(in the rows, 128 means zero)
Here are made-up things, facts about them, and rows of numbers that follow some of those facts. Name the thing behind each unnamed row.

Facts:
flaklunar: belongs to class; druklur: is of sort; mostum: refers to; dropim: points at
z734 (flaklunar 140) (druklur flini) (dropim z338)
z868 (flaklunar 140) (druklur stustor) (mostum z205, z546) (dropim z833, z446)
z575 (flaklunar 122) (druklur flini) (mostum z973, z361) (dropim z350, z361)
z758 (flaklunar 140) (druklur stustor) (dropim z562)
z848 (flaklunar 122) (druklur flini) (mostum z994, z361)
z623 (flaklunar 278) (druklur stustor) (dropim z289, z193, z482)
z566 (flaklunar 799) (druklur stustor) (mostum z441, z97, z818, z522, z740) (dropim z178)
z345 (flaklunar 140) (druklur stustor) (mostum z471)
z911 (flaklunar 799) (druklur stustor) (dropim z913)
z696 (flaklunar 278) (druklur flini) (mostum z97) (dropim z172)
z245 (flaklunar 140) (druklur stustor) (mostum z361)
z873 (flaklunar 799) (druklur flini) (dropim z562)
z400 (flaklunar 122) (druklur flini) (mostum z994, z97, z772)
z685 (flaklunar 799) (druklur flini) (dropim z237)
z417 (flaklunar 278) (druklur stustor) (mostum z657, z973) (dropim z32)
z817 (flaklunar 140) (druklur flini) (mostum z828) (dropim z289, z137)
z751 (flaklunar 140) (druklur flini) (dropim z904)
z913 (flaklunar 122) (druklur stustor) (dropim z289, z482, z656)
z832 (flaklunar 140) (druklur flini) (dropim z289)
z172 (flaklunar 278) (druklur flini) (mostum z117) (dropim z400, z399)
z191 (flaklunar 122) (druklur flini) (mostum z994, z848) (dropim z172)
z93 (flaklunar 122) (druklur stustor) (dropim z705)
z970 (flaklunar 122) (druklur flini) (mostum z994, z575, z361) (dropim z906, z32)
z919 (flaklunar 278) (druklur flini) (mostum z361) (dropim z294, z427)
z798 (flaklunar 278) (druklur flini) (dropim z449)
z906 (flaklunar 278) (druklur stustor) (dropim z32, z465)
z410 (flaklunar 122) (druklur flini) (mostum z573) (dropim z833, z837)
z466 (flaklunar 122) (druklur flini) (mostum z97) (dropim z93)
z236 (flaklunar 278) (druklur flini) (mostum z994, z235, z740) (dropim z32)
z772 (flaklunar 140) (druklur flini)
z719 (flaklunar 799) (druklur stustor) (dropim z482, z465, z292)
z133 (flaklunar 278) (druklur stustor)
z106 (flaklunar 122) (druklur stustor) (mostum z772) (dropim z137, z465)
z562 (flaklunar 140) (druklur stustor) (dropim z32, z715)
z209 (flaklunar 278) (druklur flini) (mostum z772) (dropim z973, z482)
z350 (flaklunar 278) (druklur flini)
z252 (flaklunar 799) (druklur flini)
z480 (flaklunar 278) (druklur stustor) (dropim z294, z918)
z492 (flaklunar 140) (druklur flini) (dropim z32)
z50 (flaklunar 799) (druklur flini) (dropim z15)
z201 (flaklunar 278) (druklur stustor)
z903 (flaklunar 140) (druklur flini) (dropim z818)
z338 (flaklunar 140) (druklur flini) (dropim z188)
z727 (flaklunar 122) (druklur flini) (mostum z994, z399)
z77 (flaklunar 799) (druklur flini) (dropim z482)
z58 (flaklunar 278) (druklur flini) (dropim z32, z596, z446)
z178 (flaklunar 140) (druklur stustor)
z454 (flaklunar 140) (druklur flini) (mostum z106) (dropim z15)
z905 (flaklunar 122) (druklur flini) (dropim z294)
z137 (flaklunar 799) (druklur flini)
z335 (flaklunar 140) (druklur flini) (mostum z117)
z217 (flaklunar 122) (druklur stustor) (dropim z292)
z202 (flaklunar 278) (druklur flini) (dropim z193)
z291 (flaklunar 278) (druklur flini) (dropim z833)
z309 (flaklunar 140) (druklur flini) (dropim z445, z725)
z182 (flaklunar 799) (druklur flini) (dropim z245)
z544 (flaklunar 799) (druklur flini) (mostum z309) (dropim z833)
z407 (flaklunar 140) (druklur flini) (dropim z19)
z485 (flaklunar 122) (druklur flini) (dropim z202, z495, z562)
z427 (flaklunar 140) (druklur stustor) (mostum z445, z106)
z139 (flaklunar 140) (druklur stustor) (mostum z994) (dropim z407)
z462 (flaklunar 140) (druklur flini) (dropim z873)
z381 (flaklunar 278) (druklur flini) (mostum z495, z404) (dropim z904)
z59 (flaklunar 140) (druklur flini)
z525 (flaklunar 140) (druklur flini) (dropim z32)
z196 (flaklunar 122) (druklur flini) (dropim z480)
z441 (flaklunar 799) (druklur stustor) (mostum z235, z117)
z307 (flaklunar 140) (druklur flini)
z32 (flaklunar 122) (druklur flini)
z837 (flaklunar 799) (druklur stustor) (dropim z235, z245)
z596 (flaklunar 799) (druklur stustor) (dropim z32, z879)
z285 (flaklunar 799) (druklur flini) (dropim z196)
z404 (flaklunar 122) (druklur stustor) (mostum z994)
z446 (flaklunar 122) (druklur flini)
z959 (flaklunar 799) (druklur flini) (mostum z479, z97, z217, z335)
z940 (flaklunar 140) (druklur stustor)
z3 (flaklunar 122) (druklur flini) (mostum z994, z120)
z19 (flaklunar 278) (druklur flini)
z235 (flaklunar 122) (druklur stustor) (mostum z994, z97, z361) (dropim z482)
z391 (flaklunar 140) (druklur stustor) (dropim z715, z579)
z289 (flaklunar 122) (druklur flini) (dropim z32)
z225 (flaklunar 122) (druklur flini) (dropim z913)
z747 (flaklunar 799) (druklur stustor) (dropim z906)
z705 (flaklunar 122) (druklur flini) (dropim z289)
z97 (flaklunar 122) (druklur flini) (mostum z994) (dropim z289)
z763 (flaklunar 799) (druklur flini) (mostum z994)
z501 (flaklunar 122) (druklur stustor) (mostum z994, z817) (dropim z994, z399)
z372 (flaklunar 278) (druklur flini) (dropim z501)
z546 (flaklunar 140) (druklur flini) (mostum z117)
z205 (flaklunar 140) (druklur flini) (mostum z404)
z577 (flaklunar 799) (druklur stustor) (mostum z291, z400)
z471 (flaklunar 799) (druklur flini) (mostum z959)
z740 (flaklunar 122) (druklur flini) (mostum z994)
z657 (flaklunar 799) (druklur flini) (mostum z994, z217) (dropim z940)
z997 (flaklunar 122) (druklur flini) (mostum z915, z236)
z908 (flaklunar 278) (druklur flini) (dropim z32)
z15 (flaklunar 799) (druklur flini) (dropim z441, z904)
z957 (flaklunar 799) (druklur stustor) (dropim z417, z674)
z375 (flaklunar 122) (druklur flini) (dropim z225)
z423 (flaklunar 122) (druklur flini) (dropim z50)
z359 (flaklunar 799) (druklur stustor) (mostum z994, z335) (dropim z133, z219)
z656 (flaklunar 122) (druklur flini) (mostum z594) (dropim z294, z441)
z595 (flaklunar 799) (druklur flini)
z567 (flaklunar 122) (druklur flini) (dropim z908, z201)
z573 (flaklunar 799) (druklur stustor) (mostum z575, z209, z594)
z665 (flaklunar 799) (druklur flini) (dropim z193, z908, z913)
z561 (flaklunar 140) (druklur flini) (dropim z904)
z775 (flaklunar 140) (druklur flini) (dropim z350)
z579 (flaklunar 799) (druklur flini) (dropim z55, z479)
z522 (flaklunar 140) (druklur flini) (mostum z15, z235, z3)
z994 (flaklunar 278) (druklur flini) (dropim z492)
z221 (flaklunar 140) (druklur stustor) (mostum z235, z973, z245)
z98 (flaklunar 140) (druklur flini) (mostum z994, z973, z594)
z230 (flaklunar 278) (druklur stustor) (dropim z758)
z361 (flaklunar 140) (druklur flini) (mostum z97) (dropim z656)
z294 (flaklunar 122) (druklur flini)
z219 (flaklunar 278) (druklur stustor) (dropim z665)
z370 (flaklunar 278) (druklur flini) (mostum z994, z235, z117)
z188 (flaklunar 122) (druklur flini) (mostum z994)
z966 (flaklunar 799) (druklur flini) (dropim z32, z548)
z117 (flaklunar 122) (druklur flini)
z311 (flaklunar 799) (druklur stustor) (dropim z471)
z725 (flaklunar 122) (druklur stustor) (dropim z893)
z237 (flaklunar 122) (druklur stustor) (dropim z15, z219, z913)
z465 (flaklunar 278) (druklur stustor)
z378 (flaklunar 799) (druklur flini) (dropim z338, z235, z595, z252)
z482 (flaklunar 122) (druklur stustor) (mostum z994, z209, z361) (dropim z32)
z946 (flaklunar 122) (druklur stustor) (mostum z359, z994)
z828 (flaklunar 122) (druklur stustor) (mostum z994, z575)
z495 (flaklunar 122) (druklur flini) (mostum z994, z657)
z879 (flaklunar 122) (druklur flini) (mostum z994) (dropim z32)
z915 (flaklunar 799) (druklur flini) (mostum z361)
z479 (flaklunar 122) (druklur flini) (mostum z994, z772)
z193 (flaklunar 140) (druklur flini) (dropim z32)
z543 (flaklunar 278) (druklur flini) (dropim z940)
z594 (flaklunar 122) (druklur stustor) (mostum z994, z97) (dropim z913)
z642 (flaklunar 122) (druklur flini) (mostum z209)
z833 (flaklunar 122) (druklur stustor) (dropim z32)
z55 (flaklunar 122) (druklur stustor) (dropim z32)
z714 (flaklunar 122) (druklur flini) (mostum z97)
z160 (flaklunar 799) (druklur stustor) (dropim z705, z908)
z399 (flaklunar 122) (druklur flini) (mostum z994, z828, z848)
z871 (flaklunar 799) (druklur stustor) (mostum z335)
z640 (flaklunar 122) (druklur flini) (dropim z407)
z445 (flaklunar 278) (druklur flini) (mostum z994, z191)
z292 (flaklunar 122) (druklur flini) (mostum z59, z309) (dropim z15)
z449 (flaklunar 122) (druklur flini) (mostum z994, z772, z575)
z674 (flaklunar 799) (druklur flini)
z715 (flaklunar 122) (druklur stustor) (dropim z289)
z818 (flaklunar 140) (druklur stustor) (mostum z973) (dropim z482)
z538 (flaklunar 799) (druklur flini) (dropim z871)
z175 (flaklunar 799) (druklur stustor) (dropim z32)
z548 (flaklunar 799) (druklur flini) (mostum z188) (dropim z879)
z227 (flaklunar 799) (druklur flini) (mostum z205, z117)
z973 (flaklunar 799) (druklur flini) (mostum z994)
z886 (flaklunar 140) (druklur flini) (mostum z772) (dropim z202)
z918 (flaklunar 799) (druklur flini) (dropim z307)
z778 (flaklunar 122) (druklur stustor) (dropim z482, z465)
z273 (flaklunar 122) (druklur stustor) (mostum z359, z479)
z904 (flaklunar 278) (druklur flini) (dropim z32)
z120 (flaklunar 122) (druklur flini) (mostum z994) (dropim z479)
z893 (flaklunar 799) (druklur flini) (dropim z873)
z853 (flaklunar 122) (druklur flini) (mostum z714, z868)

Named rows:
[149 114 136 156 139 107 114 115 124 128 118 120 134 116  85 127 121  83
  97 147 137 120 138 128 117 124 116 138 164 132 138 137 127 161 128 120
 132] -> z454
[130 126 113 119 141 137 125  73  68 102 121 138 135 135 100  97 156  99
 141 123 114 128 129 137 159 122  79 114 146  98 149 135 132 132 167 151
 115] -> z221
[143 109 147 147 191 118 121 110  39 125 113 135 117 134  89 118 108  85
  93 142 133 142 126 105 135 118 103 138 133 136 154 124 112 117 145 114
 144] -> z449
[114 134 101  88  57 143 130 137 167 107 132 129 150 130 176 167 172 148
 153 109 109 114 133 167 137 145 129 120  87 125 125  93 136 141 118 167
 134] -> z623
[136 100 159 156 150 102 125 130 160 128 121 121 130 128 121 124 129 101
 118 133  88 149 125  90 134 113 174 119 127 108 130 137 130  98 123 112
 112] -> z973
[134 138 149 119 140 121 127 102 132 144 125 129 113 137 113  33 119 127
 126 138 103 123 123  93 127 129 146 101 111 116 131 167 132 102 131  98
 116] -> z546
[141 134 155  92 106 110 113  85 110 126 120 124 125 153 114  79 140  54
 109 146 116 123 133  88 126 126 141  98  83 138 139 119 132 110 149 115
 141] -> z370
[107 164  94 121 118 153 138 138 141 116 125 136 140 117 140 120 148 157
 161 107 128 127 122 146 133 135 105 132 139 113 119 133 133 129 139 159
 105] -> z940
[123 145 128 149 120 126 135 177 194 144 123 122 132 105 131 129 115 152
 125 127 131 123 125 117 107 143 158 141 137 138 108 138 126 130 101 123
 117] -> z309
[146 110 141 148 128  95 110 104 183 138 136 111 126 131 121 117 127 113
 121 146 123 129 136 132 108 101 153 125 151 122 126 155 144 174 115 112
 121] -> z15
[138 118 159 121 115 103 114 110 134 121 116 119 134 139 120 132 143  54
 108 141 107 142 130  93 127 120 159 111  99 132 129 108 129 116 139 123
 133] -> z445
[126 123 112 130 144 134 126  88  76  99 117 136 141 128 103 125 158  97
 140 120 115 135 128 140 157 121  82 124 157  99 144 126 130 131 162 157
 112] -> z427
[126  72 124 122 178 144 117 128  76 105 141 137 133 125 153 154 162 174
 142 112  89 146 124 171 169 104 106 116 122  76 182 152 131 103 126 124
 134] -> z235
[137  98 153 159 191 113 124 125  81 130 118 130 116 131 107 127 110 112
 109 137 114 157 119 108 133 109 131 135 130 124 145 133 114 117 131 109
 130] -> z479
[135 155 117 130 111 116 120 146 187 144 132 119 133 120 130 120 120 127
 119 138 155 109 137 134  94 130 136 139 138 151 116 138 139 160 110 124
 133] -> z50
[128  82 117 140 168 126 123  85  85 106 131 133 125 138 139 145 147 163
 148 120  95 153 123 177 155  97  97 129 136  92 154 138 130 168 135 143
 122] -> z594
[142 122 148 140 150 117 123 106 104 130 116 128 124 127  90  81 121  87
 107 141 116 126 128  94 134 130 128 119 134 122 139 143 123 111 139 112
 125] -> z522

Which thing is each row?
No name comes twice in this set of rows, the named rows included.
[147 110 146 135 133 109 120 103 115 128 126 123 126 134 101 113 124  82
 104 144 122 120 137 105 132 127 133 120 135 126 135 130 130 119 134 113
 134] -> z548
[142  84 157 169 146 100 123 123 172 131 121 116 127 118 115 120 128 129
 116 138  82 147 125 116 131 115 168 123 142 102 129 152 129 138 109 109
 109] -> z361
[146 122 151 106  97 103 108  85 131 126 125 117 130 145 116 116 140  58
 107 150 130 122 139 115 117 120 140 108 106 140 135 116 137 149 139 118
 142] -> z381
[118 147  88 111  97 141 132 129 162 115 136 132 143 126 151 140 155 162
 156 111 125 113 133 168 132 133 107 132 128 120 125 125 141 152 124 163
 119] -> z911
[133 117 123 147 129 120 149 137 118 141 115 136 109 133 128 109  91 177
 111 132 109 120 126 138 122 158 126 150  95 159 116 107 106 151  94 133
 145] -> z705
[114 140  85 122 139 145 127 126 125 122 140 134 129 126 154 145 136 195
 158 115 144 130 126 195 119 114  84 147 139 126 134 138 136 189 122 154
 129] -> z237
[110 132  93 111 152 163 130 168 103 118 140 142 136 117 163 160 145 194
 151 104 136 130 123 175 141 128  95 138 122 114 152 134 127 118 122 142
 135] -> z778
[140 108 150 148 191 117 123 113  60 130 118 134 114 136 101 110 108 104
 103 140 121 146 123 105 133 113 118 132 129 129 149 136 114 115 139 108
 138] -> z399
[119 113  88 119 131 150 136 143 109 116 133 142 131 125 161 147 143 213
 144 109 110 118 128 195 143 140  89 142 107 120 151 124 124 154 104 155
 142] -> z913
[141  84 160 136 113 106 110 159 172 118 122 113 148 118 138 194 153  80
 104 135  98 141 133 114 132 123 179 121 104 120 143 107 129 107 109 117
 140] -> z209
[123 118 114 119 175 140 127  79  38 107 127 143 121 146 122 112 141 133
 145 120 118 147 121 151 154 105  77 123 130 105 153 134 127 135 162 145
 124] -> z273
[140  91 169 109  69 118 120  91 116 127 138 113 126 143 118 174 131  64
 113 146 143 123 140 108 141 126 156 102 132 129 119  98 133 113 144 107
 142] -> z236
[131 109 114 127 132 130 123  71  92 103 125 132 136 134 108 110 157 117
 145 125 105 130 130 153 156 115  89 115 150  91 147 139 137 155 155 148
 112] -> z139

Now the same things, written a new way:
Some things and their rows:
[136  80  82 145 108  87 110 180 116 164  94 149 106 159 158 130 151 139
 139 142 112 140 112 142  82 132 132 119] -> z522
[170 166 169 146 131 103 125 180 113 213 116 189 112 124 143 115 239 121
 149 108 182 175 139 110 132  99 199  60] -> z441
[115 129 112 138  74 122 113 131 116 161 171 120 159 140  99 110 150  92
 153 121 114 102 139 146 124 128 128 131] -> z997
[190 158  83 129 119  97 104 134  96 171 209  43 162  93  78 142  75 112
 105 141  82 125 108  83 140 215 143 165] -> z97
[124 160 179 163 144 145 140 174 110 110 142 180 115 110 180 136 167 142
  89  93 154 191 161 110 164 122 167 101] -> z911
[ 84  79 122 144 144 146 136 154 128 142 142 123 140 145 164 131 135 125
  99 150 115 128 139 135 126 111 117 123] -> z873
[102  70 101 157 115 120 120 178 136 135  90 157  99 155 169 138 142 140
 124 138 119 150 132 148  90 120 113 129] -> z772
[120 165 171 150 151 140 135 170 108 117 142 164 131 107 190 146 165 152
  89  86 161 188 163 116 156 108 166 100] -> z747
[113 139 145 146 128 145 123 198 110 116  85 201 100 102 182 181 151 160
 111  84 161 204 157 119 122 103 165 119] -> z178
[ 81  82 135 147 148 149 130 156 130 142 147 134 127 141 151 128 123 115
 106 160 118 139 145 135 125 109 114 120] -> z137
[ 88  98 136 153  81 193 140 139 149 144 164 141 141 131  88 124 136  82
 138 144 142 127 158 114 139 142 115 139] -> z294
[119 149 167 170 106 161 138 179 119 110 115 200 107 102 157 150 170 137
 110  74 169 193 161 103 149 136 168 115] -> z480
[ 93  79 134 159 137 138 141 152 132 124 145 128 130 155 167 113 145 126
  96 148 114 132 139 132 133 127 117 121] -> z665
[ 89  78 116 136 127 161 137 157 147 141 148 131 133 150 155 132 134 140
 107 154 123 147 147 108 120 119 112 132] -> z904
[ 96 103 135 174  69 172 139 133 140 119 177 129 137 145 108 112 147  87
 131 127 130 115 148 130 144 156 111 143] -> z905
[124 161 175 166 142 135 137 170 108 103 148 171 122 116 190 136 167 147
  91  83 151 193 158 120 162 122 165  99] -> z719
[ 94  86 135 164 141 134 132 154 129 117 162 127 127 155 173 121 139 129
  96 148 107 143 144 138 127 120 114 117] -> z77

Name these rows:
No name comes twice in this set of rows, the named rows included.
[163 180 134 123 131 112 119 172 110 160 139 165 136 103 178 148 174 168
 118  90 163 183 142  90 133 107 175 102] -> z417
[145  73  91 160 111  99 121 174 134 159 108 153 103 166 169 114 164 150
 123 152 116 147 106 120  95 145 134 113] -> z454
[ 98  76 105 171 122 112 119 177 129 106 117 157  89 159 174 141 122 146
 120 140 101 168 144 156  95 119 101 132] -> z734
[166  91  89 157 134  85 103 190 115 179 105 103  84 122 134 167 123 136
 117 143  94 157 106 131  77 167 130 150] -> z98
[ 82 122 128 162  78 154 132 130 122 118 175 117 149 138 120 128 137  96
 133 112 122 110 159 156 127 121 101 149] -> z640
[161 137 109 162 103 121 110 143 113 186 170  34 146  93  93 170 132  92
 115 110 110  99 124 128 117 180 121 183] -> z191
[ 77 109 125 109 115 193 129 130 150 166 189 118 169 128 109 131 124 112
 130 167 144 123 170 100 133  92 105 132] -> z32
[191 241 114 100 115  93  97 146  71 159 204 143 167  66 101 140 105 139
 130 106 129 179 142  74 161 165 206 109] -> z235
[162 110 101 154 139 106 108 174 123 197 137  67 104 110 112 177 120 109
 113 143 109 149 120 114  88 160 121 163] -> z445
[ 90  83 112 157 107 149 133 158 128 126 127 122 137 146 166 140 141 139
 106 116 122 115 132 142 111 123 110 143] -> z372
[212 178 135 167 152  79  97 220  95 160  94 106  72  62 149 216 140 149
  99  77 140 221 129 104 102 171 170 161] -> z139

The same things again, as new rows of numbers:
Some things and their rows:
[137 176 199  99 109 165 146 106 127 163 134  92 100] -> z906
[141  95  92 157 126  88 135 121 150 100 115 131 117] -> z544
[ 93 141 159 145 133 118 167 126 133 142 120 161 170] -> z309
[105  77 103  99  94 156  69  97 113  88 130 155 175] -> z445
[ 84  61  64 108 108 159  69 135 102  69 119 146 149] -> z740
[127 143 122 152 165 118 171 161 110 113 143 114 155] -> z50
[142  91  93 137 103 104 118 114 146 140 133 187 154] -> z205
[157  86  46 165 106 101 131 140 164 127 132 144 139] -> z227
[ 78  62  77 111 100 156  87 119 102  58 111 136 137] -> z120
[111 158 178 145 121 131 166  95 133 105 127 149 167] -> z58
[121 156 155 128 131 141 163 142 134 155 114  53  65] -> z596
[108  45  54 110 120 132  94 138  93  62 119 119 128] -> z973
[147 124 127  98 106 130  75 121 148 182 116 144  68] -> z221
[152 104 110 136 112  97 139 117 125 121 138 202 126] -> z454
[156 119 130 132  98 123 122  93 133 100 138 178 147] -> z381
[112 130 131 161 153 104 174 140 130 117 127  97 149] -> z579
[132 135 139 133 154 102 169 120 117 121 155  98 172] -> z289

Rows to name:
No name comes twice in this set of rows, the named rows included.
[160 128 165  83 158  91  47  96 145 172 106 140  50] -> z245
[137 132 145 136 151 102  49  79 151 101 114 190 142] -> z696
[111 101 106  89  93 168  69 131 130 125 103  98  57] -> z501
[146 174 190  99 114 165 135 113 126 174 137  88 113] -> z201
[153 128 105 111 104 146  83 138 155 162 118 109  66] -> z273
[146 130 100 163 105 122 172 142 154 146 147 131 182] -> z117
[134 187 201 110 104 169 151 112 125 151 123 108  84] -> z623
[139 153 159 127 142 141 135 122 117 136 162 149 206] -> z350
[150 118 136 114  70 124 124 105 161 176 111 144  49] -> z868
[164 147 145 135 158 109  67 105 132  93 130 220 124] -> z919

